Here is a tiny trained network, its code and every weight. The questions are about switching its units off for an input and a target symbol, where a switched-off unit gives its printed mean instead of its output.

import numpy as np


def w(rows, s, z=0):
    codes = np.array(rows[::2]) - 128.0
    scale = np.full(codes.shape[1], s)
    scale[-1] = z or s
    return codes * scale


def f(y):
    return np.maximum(y, 0)


def softmax(a):
    e = np.exp(a - a.max(-1, keepdims=True))
    return e / e.sum(-1, keepdims=True)


def log_softmax(a):
    a = a - a.max(-1, keepdims=True)
    return a - np.log(np.exp(a).sum(-1, keepdims=True))


def net(x, mask):
    ids = ['ΛΠαγδζηθμστφψω'.index(c) for c in x.split()]
    T = len(ids)
    res = E[ids] + P[:T]
    r = res
    for j in range(2):
        rows = slice(4 * j, 4 * j + 4)
        q, k, v = (r @ M[0][rows].T for M in (Q, K, V))
        z = softmax(np.where(np.tri(T) > 0, q @ k.T / 4**0.5, -1e9)) @ v
        o = O[0][rows]
        res = res + np.where(mask[j], z, o[:, -1]) @ o[:, :-1]
    y = f(res @ A[0][:, :-1].T + A[0][:, -1])
    res = res + np.where(mask[2:6], y, B[0][:, -1]) @ B[0][:, :-1]
    return log_softmax(res[-1] @ U[:, :-1].T + U[:, -1])


Q, K, V, O, A, B = {}, {}, {}, {}, {}, {}
E = w([
[93,138,174],'Λ',
[174,135,222],'Π',
[84,103,164],'α',
[114,130,189],'γ',
[101,107,116],'δ',
[88,165,100],'ζ',
[140,162,160],'η',
[104,151,128],'θ',
[122,107,80],'μ',
[69,75,146],'σ',
[235,162,102],'τ',
[249,45,29],'φ',
[189,78,9],'ψ',
[87,5,138],'ω',
],0.013)
P = w([
[158,130,177],'0',
[144,131,150],'1',
[133,142,13],'2',
[149,128,154],'3',
[108,153,4],'4',
[143,126,150],'5',
],0.013)
Q[0] = w([
[132,184,182],'h1',
[127,132,139],'h1',
[108,144,164],'h1',
[133,117,157],'h1',
[101,146,142],'h2',
[149,123,141],'h2',
[39,124,4],'h2',
[95,121,68],'h2',
],0.041)
K[0] = w([
[71,196,119],'h1',
[124,140,131],'h1',
[105,153,160],'h1',
[144,159,136],'h1',
[183,129,114],'h2',
[103,141,136],'h2',
[254,2,83],'h2',
[167,72,111],'h2',
],0.035)
V[0] = w([
[66,96,138],'h1',
[76,158,147],'h1',
[124,63,135],'h1',
[152,1,95],'h1',
[235,38,84],'h2',
[77,175,142],'h2',
[135,122,120],'h2',
[133,87,130],'h2',
],0.0074)
O[0] = w([
[48,118,108,64],'h1',
[70,178,116,53],'h1',
[103,78,112,137],'h1',
[119,1,128,207],'h1',
[252,144,203,253],'h2',
[65,108,93,70],'h2',
[137,130,139,138],'h2',
[147,146,130,139],'h2',
],0.0093,0.0046)
A[0] = w([
[120,184,135,149],'n1',
[72,128,251,13],'n2',
[151,107,130,2],'n3',
[89,103,199,254],'n4',
],0.024,0.0065)
B[0] = w([
[98,194,142,204],'n1',
[40,110,246,199],'n2',
[76,131,162,254],'n3',
[186,111,5,246],'n4',
],0.027,0.0066)
U = w([
[6,112,103,63],'Λ',
[29,113,161,67],'Π',
[77,85,71,165],'α',
[29,103,148,88],'γ',
[209,125,65,96],'δ',
[90,202,170,55],'ζ',
[87,182,117,185],'η',
[127,179,31,99],'θ',
[197,87,129,173],'μ',
[149,53,83,161],'σ',
[254,182,125,209],'τ',
[73,35,133,109],'φ',
[165,87,205,98],'ψ',
[197,87,58,2],'ω',
],0.01,0.0088)

Each question gives the input, a string of symbols that net reads in full, and the target symbol t.
The units are the heads (4 rows each of Q, K, V and O) and the neurons (one row each of A and B). Each row of codes is followed by its name. A weight is (code - 128) times the scale printed after its matrix; where a second scale follows, it is the last column's (O, A, B and U).
mask holds one flag per unit, heads first, then neurons. A switched-off unit (its flag False) gives its mean, the last column of its rows in O or B, instead of its output. The means were averaged over made-up inputs and are rounded, as every weight is.
A unit's drop is (log p(t) with every unit on - log p(t) with that unit switched off) / (log p(t) with every unit on - log p(t) with every unit switched off).
The circuit of an input: a set's keep is (log p(t) with only the set's units on - log p(t) with every unit switched off) / (log p(t) with every unit on - log p(t) with every unit switched off). Starting from all 6 units, units are removed one at a time, each time the one whose removal leaves the highest keep (on an exact tie, the one counted first), for as long as the keep stays at least 0.8.
units of the circuit, in order: the units of the circuit, biggest drop first
most important unit: the unit with the biggest drop
k most important neurons: the k neurons with the biggest drops, biggest first
which heads matter: for each layer, one digit per head in row order, 1 if its drop is at least 0.15 and else 0, layers parted by /
drop when u is switched off: that unit's drop, to one decimal
input τ τ φ τ γ, target ψ: units of the circuit, in order : h2, n3, h1
input τ τ θ τ τ σ, target σ: 3 most important neurons : n4, n2, n1
input φ Λ τ θ, target θ: units of the circuit, in order : h2, h1, n2, n3
input Π η τ τ Π, target τ: which heads matter : 10
input δ φ τ φ Λ, target ψ: units of the circuit, in order : h2, n4
input Π σ φ ζ Λ, target ψ: units of the circuit, in order : h2, n3, h1
input ζ Λ φ Λ γ α, target α: units of the circuit, in order : n4, h2, n2
input σ τ ω Π τ φ, target φ: units of the circuit, in order : h1, n3
input τ ψ Π ζ, target ζ: units of the circuit, in order : h1, n1
input η φ ω θ Λ μ, target μ: most important unit : h2
input τ τ τ γ μ, target τ: units of the circuit, in order : h1, h2
input τ σ α, target τ: 3 most important neurons : n2, n3, n4
input γ φ δ δ η ζ, target ζ: units of the circuit, in order : h1, h2, n1, n2
input α φ φ θ Π, target ψ: units of the circuit, in order : h2, n4
input θ Λ τ η, target η: most important unit : h1
input φ θ τ, target ψ: units of the circuit, in order : n3, h1, h2
input σ τ Λ, target τ: units of the circuit, in order : n3, h2
input τ η φ η Π, target ψ: 3 most important neurons : n4, n3, n1
input φ φ σ α, target α: drop when h2 is switched off : 0.4
input ω θ Λ, target σ: drop when h1 is switched off : 0.9
input Λ γ ω, target σ: drop when n4 is switched off : 0.2
input Λ τ φ θ θ, target ψ: most important unit : h1
